Here is a tiny trained network, its code and every weight. The questions are about switching its units off for an input and a target symbol, where a switched-off unit gives its printed mean instead of its output.

import numpy as np


def w(rows, s, z=0):
    codes = np.array(rows[::2]) - 128.0
    scale = np.full(codes.shape[1], s)
    scale[-1] = z or s
    return codes * scale


def norm(h):
    return h / np.sqrt((h * h).mean(-1, keepdims=True) + 1e-5)


def f(y):
    return np.maximum(y, 0)


def softmax(a):
    e = np.exp(a - a.max(-1, keepdims=True))
    return e / e.sum(-1, keepdims=True)


def log_softmax(a):
    a = a - a.max(-1, keepdims=True)
    return a - np.log(np.exp(a).sum(-1, keepdims=True))


def net(x, mask):
    ids = ['αγεζλμψ'.index(c) for c in x.split()]
    T = len(ids)
    res = E[ids] + P[:T]
    r = norm(res)
    for j in range(2):
        rows = slice(3 * j, 3 * j + 3)
        q, k, v = (r @ M[0][rows].T for M in (Q, K, V))
        z = softmax(np.where(np.tri(T) > 0, q @ k.T / 3**0.5, -1e9)) @ v
        o = O[0][rows]
        res = res + np.where(mask[j], z, o[:, -1]) @ o[:, :-1]
    y = f(norm(res) @ A[0][:, :-1].T + A[0][:, -1])
    res = res + np.where(mask[2:6], y, B[0][:, -1]) @ B[0][:, :-1]
    return log_softmax(norm(res)[-1] @ U[:, :-1].T + U[:, -1])


Q, K, V, O, A, B = {}, {}, {}, {}, {}, {}
E = w([
[228,25,90,214],'α',
[218,66,82,227],'γ',
[16,115,212,196],'ε',
[37,61,74,222],'ζ',
[162,82,170,195],'λ',
[98,40,148,36],'μ',
[11,247,65,240],'ψ',
],0.012)
P = w([
[169,245,107,143],'0',
[107,79,101,191],'1',
[90,121,127,229],'2',
[80,120,149,189],'3',
[122,112,187,185],'4',
[128,68,182,187],'5',
[100,82,190,130],'6',
[109,43,198,141],'7',
[76,44,200,93],'8',
[142,51,227,124],'9',
],0.012)
Q[0] = w([
[206,197,65,141],'h0',
[84,157,119,53],'h0',
[182,151,9,66],'h0',
[104,26,161,209],'h1',
[177,244,26,75],'h1',
[216,170,143,93],'h1',
],0.011)
K[0] = w([
[96,31,94,164],'h0',
[117,195,83,200],'h0',
[9,31,183,194],'h0',
[164,239,165,190],'h1',
[68,47,120,83],'h1',
[55,28,105,139],'h1',
],0.011)
V[0] = w([
[175,160,84,22],'h0',
[209,233,183,79],'h0',
[78,169,119,6],'h0',
[204,162,190,113],'h1',
[222,47,130,182],'h1',
[155,138,231,82],'h1',
],0.013)
O[0] = w([
[151,4,89,245,62],'h0',
[234,123,176,247,175],'h0',
[92,36,201,231,1],'h0',
[241,214,140,187,152],'h1',
[179,147,34,38,158],'h1',
[118,255,180,196,56],'h1',
],0.0094,0.0093)
A[0] = w([
[85,254,161,169,129],'n0',
[60,122,135,53,102],'n1',
[74,44,100,153,3],'n2',
[70,2,215,114,54],'n3',
],0.0091,0.0032)
B[0] = w([
[72,166,224,124,237],'n0',
[59,168,79,86,253],'n1',
[243,143,250,93,161],'n2',
[255,136,166,56,221],'n3',
],0.0094,0.004)
U = w([
[111,44,66,254,254],'α',
[62,187,247,129,65],'γ',
[26,38,81,73,155],'ε',
[163,46,182,104,252],'ζ',
[221,234,146,158,87],'λ',
[161,124,36,109,75],'μ',
[123,145,81,122,8],'ψ',
],0.008,0.0056)

Each question gives the input, a string of symbols that net reads in full, and the target symbol t.
The units are the heads (3 rows each of Q, K, V and O) and the neurons (one row each of A and B). Each row of codes is followed by its name. A weight is (code - 128) times the scale printed after its matrix; where a second scale follows, it is the last column's (O, A, B and U).
mask holds one flag per unit, heads first, then neurons. A switched-off unit (its flag False) gives its mean, the last column of its rows in O or B, instead of its output. The means were averaged over made-up inputs and are rounded, as every weight is.
A unit's drop is (log p(t) with every unit on - log p(t) with that unit switched off) / (log p(t) with every unit on - log p(t) with every unit switched off).
The circuit of an input: a set's keep is (log p(t) with only the set's units on - log p(t) with every unit switched off) / (log p(t) with every unit on - log p(t) with every unit switched off). Starting from all 6 units, units are removed one at a time, each time the one whose removal leaves the highest keep (on an exact tie, the one counted first), for as long as the keep stays at least 0.8.
units of the circuit, in order: the units of the circuit, biggest drop first
which heads matter: for each layer, one digit per head in row order, 1 if its drop is at least 0.15 and else 0, layers parted by /
drop of u: that unit's drop, to one decimal
input ζ μ α, target ε: which heads matter -> 10
input μ λ λ λ α, target α: which heads matter -> 10
input λ ζ ε, target λ: units of the circuit, in order -> h0
input ζ λ λ ζ ψ λ λ α, target ε: units of the circuit, in order -> h0, h1
input ψ λ γ ε ζ γ λ ψ λ ψ, target ζ: units of the circuit, in order -> h1, h0, n3
input α ζ α ε α ε α ε ζ, target μ: which heads matter -> 01
input α λ λ, target μ: which heads matter -> 01
input ε ζ ε ζ ε α, target γ: units of the circuit, in order -> h1, h0
input ψ λ λ, target ζ: units of the circuit, in order -> h1, n3
input ψ ψ ζ ζ, target ζ: which heads matter -> 00
input λ λ μ μ, target λ: which heads matter -> 01
input λ ε λ λ ψ λ ε λ, target λ: which heads matter -> 01
input ψ ε λ ε λ γ, target ε: which heads matter -> 11
input ε γ λ λ ζ ε ε γ α, target γ: units of the circuit, in order -> h1
input α ψ ε ε ψ λ λ ζ λ ζ, target μ: which heads matter -> 00
input α λ α ε, target μ: which heads matter -> 01
input ζ ψ λ μ μ, target ε: which heads matter -> 11
input μ λ ζ ζ ζ ε μ, target α: which heads matter -> 10
input ζ α μ ε μ μ λ λ ζ μ, target ε: drop of h0 -> 0.5
input λ α λ λ λ ζ μ μ μ ζ, target λ: drop of h1 -> 0.2
input μ ε λ, target α: drop of h0 -> 0.9
input ε λ λ ε λ ψ, target γ: units of the circuit, in order -> n0
